Here is a tiny trained network, its code and every weight. The questions are about switching its units off for an input and a class, where a switched-off unit gives its printed mean instead of its output.

import numpy as np


def w(rows, s, z=0):
    codes = np.array(rows[::2]) - 128.0
    scale = np.full(codes.shape[1], s)
    scale[-1] = z or s
    return codes * scale


def f(y):
    return y / 2 * (1 + np.tanh(0.7978845608 * (y + 0.044715 * y**3)))


def log_softmax(a):
    a = a - a.max(-1, keepdims=True)
    return a - np.log(np.exp(a).sum(-1, keepdims=True))


def net(x, mask):
    res = np.array(x, float).reshape(1, 6) / 4 @ E
    y = f(res @ A[0][:, :-1].T + A[0][:, -1])
    res = res + np.where(mask, y, B[0][:, -1]) @ B[0][:, :-1]
    return log_softmax(res[-1] @ U[:, :-1].T + U[:, -1])


A, B = {}, {}
E = w([
[63,6,170,92,208,216],'x0',
[129,126,127,131,131,127],'x1',
[188,83,35,149,29,215],'x2',
[88,169,168,2,40,157],'x3',
[30,129,6,88,154,86],'x4',
[128,129,127,124,134,129],'x5',
],0.0055)
A[0] = w([
[166,203,105,149,86,73,22],'N0',
[153,83,68,144,70,205,123],'N1',
[200,133,221,153,99,171,67],'N2',
[209,133,219,146,107,173,56],'N3',
[108,161,186,107,187,68,135],'N4',
[168,206,110,142,82,66,9],'N5',
[174,197,104,141,88,66,29],'N6',
[171,204,98,146,87,71,13],'N7',
[82,163,198,132,174,63,140],'N8',
[205,126,222,150,100,161,45],'N9',
[171,103,73,133,80,182,100],'N10',
[92,165,193,120,183,69,129],'N11',
[86,15,156,110,174,190,140],'N12',
[164,137,112,204,160,94,88],'N13',
[181,193,103,140,83,53,5],'N14',
[167,204,105,148,84,70,24],'N15',
[96,188,179,17,47,159,113],'N16',
[37,131,3,90,126,104,182],'N17',
[154,110,58,141,77,202,131],'N18',
[178,88,112,248,205,85,82],'N19',
[102,176,176,16,55,153,140],'N20',
[161,99,70,150,60,194,96],'N21',
[50,123,2,78,136,91,147],'N22',
[99,165,189,114,198,76,129],'N23',
[164,111,72,140,81,194,93],'N24',
[168,201,105,144,93,77,32],'N25',
[202,126,223,152,97,161,60],'N26',
[95,172,189,121,185,78,134],'N27',
],0.0061,0.0015)
B[0] = w([
[76,53,175,63,178,173,173],'N0',
[164,58,127,97,115,73,201],'N1',
[93,146,174,181,178,40,191],'N2',
[92,154,171,182,195,29,190],'N3',
[200,36,67,111,58,80,194],'N4',
[74,57,154,74,164,183,175],'N5',
[67,45,175,54,187,188,174],'N6',
[83,61,177,67,177,160,175],'N7',
[198,42,60,102,63,85,203],'N8',
[89,155,175,173,172,46,186],'N9',
[176,45,97,103,97,50,177],'N10',
[194,33,66,102,54,78,198],'N11',
[57,14,212,15,220,194,252],'N12',
[50,108,86,151,118,193,170],'N13',
[78,66,161,75,171,169,178],'N14',
[84,43,172,58,186,178,176],'N15',
[22,113,23,236,85,162,230],'N16',
[128,199,226,199,209,5,245],'N17',
[192,46,126,105,110,25,195],'N18',
[2,108,13,225,55,222,237],'N19',
[24,115,31,245,76,155,226],'N20',
[177,42,109,110,108,59,194],'N21',
[115,203,214,179,205,22,237],'N22',
[195,22,63,82,50,84,202],'N23',
[178,38,118,97,112,55,178],'N24',
[76,50,170,57,181,181,169],'N25',
[82,158,180,184,176,31,189],'N26',
[180,53,83,105,67,87,195],'N27',
],0.0051,0.0035)
U = w([
[81,76,195,14,198,230,72],'0',
[148,142,118,140,123,129,254],'1',
[230,81,82,90,53,57,46],'2',
[105,202,193,197,186,34,65],'3',
[50,143,32,230,70,224,83],'4',
[156,161,133,115,122,159,228],'5',
[243,254,130,95,106,223,74],'6',
],0.008,0.0077)

Each question gives the input, the list of numbers given to net, and the class t.
The units are the neurons (one row each of A and B). Each row of codes is followed by its name. A weight is (code - 128) times the scale printed after its matrix; where a second scale follows, it is the last column's (A, B and U).
mask holds one flag per neuron, in row order. A switched-off neuron (its flag False) gives its mean, the last column of its row in B, instead of its output. The means were averaged over made-up inputs and are rounded, as every weight is.
A unit's drop is (log p(t) with every unit on - log p(t) with that unit switched off) / (log p(t) with every unit on - log p(t) with every unit switched off).
The circuit of an input: a set's keep is (log p(t) with only the set's units on - log p(t) with every unit switched off) / (log p(t) with every unit on - log p(t) with every unit switched off). Starting from the 12 units with the biggest drops (on a tie, the unit counted first), units are removed one at a time, each time the one whose removal leaves the highest keep (on an exact tie, the one counted first), for as long as the keep stays at least 0.8.
circuit, biggest first: the units of the circuit, biggest drop first
k most important neurons: the k neurons with the biggest drops, biggest first
drop of u: that unit's drop, to one decimal
input [-1,7,8,5,-1,4], class 2: circuit, biggest first -> N18, N21
input [1,-4,-3,4,6,-5], class 3: circuit, biggest first -> N17, N22
input [1,-4,2,8,6,-2], class 4: 2 most important neurons -> N16, N20
input [-5,-3,-2,6,4,6], class 4: most important neuron -> N16
input [3,1,-2,-6,-3,-3], class 4: circuit, biggest first -> N19, N17
input [-5,-4,-2,8,-3,7], class 4: circuit, biggest first -> N16, N20
input [2,2,3,3,4,1], class 3: circuit, biggest first -> N17, N22, N23
input [-4,-7,-3,8,-2,-4], class 4: circuit, biggest first -> N16, N20
input [-7,-7,-6,-8,7,6], class 4: 2 most important neurons -> N19, N13
input [1,4,4,1,-6,6], class 3: drop of N23 -> 0.1
input [-7,6,6,-2,-8,7], class 3: drop of N12 -> 0.3
input [-1,0,-8,8,7,-8], class 2: drop of N4 -> 0.3
